In the rows, 128 means zero.
Each row has a class, written after it.
[127 142 119 122 132 145 113 167 132 118 101 159 139 122 112 133 144 130
 136  87 118 136 102 155 144 142 133 135] => patum
[123 129 122 126 125 110 124 194  88 106 134  90 156 125 145 127  98 159
 133 106 112 134 145 188 113  60 122 155] => gal
[113 131  64 121 125 137  97 129 182  55  76  59 187 121  83 156 151 151
 157  96  83 171 150 225 140   4 147 113] => gal
[117 140 125 150 107 110 118 213 105  96 127  91 153 110 136 151 125 139
 126  97  58 139 149 176 126 118 137 123] => gal
[136 126 135 159 133 137 114 119 135 108 105 136 127 140 112 146 135 141
 133 119 116 136 124 180 126 134 151 125] => gal
[118 126 128  46 126 114 125 143 140 124 120 224 112 114 125 115 159 142
 102  98 125 114  97 135 125 209 102 122] => dufar
[118 141 109  75 132 129 117 157 138 116 113 175 134 116 106 119 145 102
 142  91 112 142  95 114 144 137 113 126] => patum
[125 123 121  60 141 119 125 157 140 106 116 198 126 110 104 145 160 175
 100  99 121 114 117 105 126 130 124 125] => dufar
[120 144 129 105 127 123 119 162 122 102 131 123 133 126 123 124 114 116
 125 117 115 129 109 151 111 106 101 139] => gal
[120 117  93  43 103 177  95 106 178 123  88 142 149 131 128 101 159 104
 161  98 155 134 107 149 156 156 131 149] => patum
[126 122 125  88 145 131 117 137 133 113 102 189 125 109 124 137 151 147
 118 101 117 121 117 132 152 135 131 123] => dufar
[111 117 131  58 125 116 116 150 124 120 118 199 122 108 126 135 155 168
 109 103 130 110 118 136 141 178 126 133] => dufar
[114 133 142 114 131 165 100 153 124  97 129 137 137 121 142 155 141 172
 137 140 143 124 140 142 130 136 140 162] => gal
[123 121 136  55 134 113 104 142 132 100 111 181 117 121 128 132 143 130
 112  99 105  92 108 130 132 185 131 124] => dufar
[117 124 129  42 130 128 116 152 138 110 112 180 114 105 124 126 151 136
 114  90 126 114 106 121 124 185 103 119] => dufar
[116 139 119 113 111 150  91 175 121  84 113  96 154 125 131 139 119 124
 162 107 108 155 124 176 139 111 130 159] => gal
[127 120 117  58 125 130 115 169 131 112 112 160 129 106 101 136 135 119
 127  80 132 132 100 126 143 147 107 132] => patum
[125 118  97  40 129 134 108 126 151 120 102 162 133 130 100 111 140 137
 139  82 158 131 103 130 140 125 136 147] => patum
[105 139 131 101 156 151  86 154  91  76 127 137 130 138 113 145 104 111
 164 140 132 172 121  78 129  26 133 172] => gal
[122 121 142  86 136 110 118 168 110 123 121 205 122 120 129 129 153 127
 114 104  94 117 115  99 132 155 141 129] => dufar
[130 126 135  92 131 135 133 130 137 127 123 179 119 125 118 134 156 171
 108 109 138 106 112 143 130 177 121 126] => dufar
[116 153 136 146 133 155 124 142 131  79 143  98 142 130 131 153 121 179
 124 150 132 140 141 194 108  79 101 137] => gal
[127 138 123 101 132 128 131 137 143 102 137 125 133 147 114 154 133 189
 122 127 159 133 116 143 111  79 118 150] => gal
[149 119 107  62 125 119 104 149 143 139  95 140 128 126 112 121 139 145
 116  58 140 104 102 156 137 183 151 142] => patum
[126 134 144 141 138 128 110 159 110  89 113 130 131 123 135 148 134 157
 127 139  89 140 138 167 121 104 130 138] => gal
[132 126  81  63 123 113 123 154 123 121 115  93 148 102 107 113 114 155
 125  77 147 130 126 179 127  67  94 137] => gal
[123 119 124  60 128 140 105 132 141 105 106 167 123 112 123 133 151 143
 124 101 130 120 115 145 136 176 115 177] => dufar
[124 127 124 117 125 123 110 179  99 105 125 108 137 123 127 157 126 176
 123 112 120 121 143 176 133 126 157 148] => gal
[108 129 111  85 113 146 120 140 128 104 136  85 133 108 129 136 116 152
 135 122 155 144 133 182 131 100  88 141] => gal
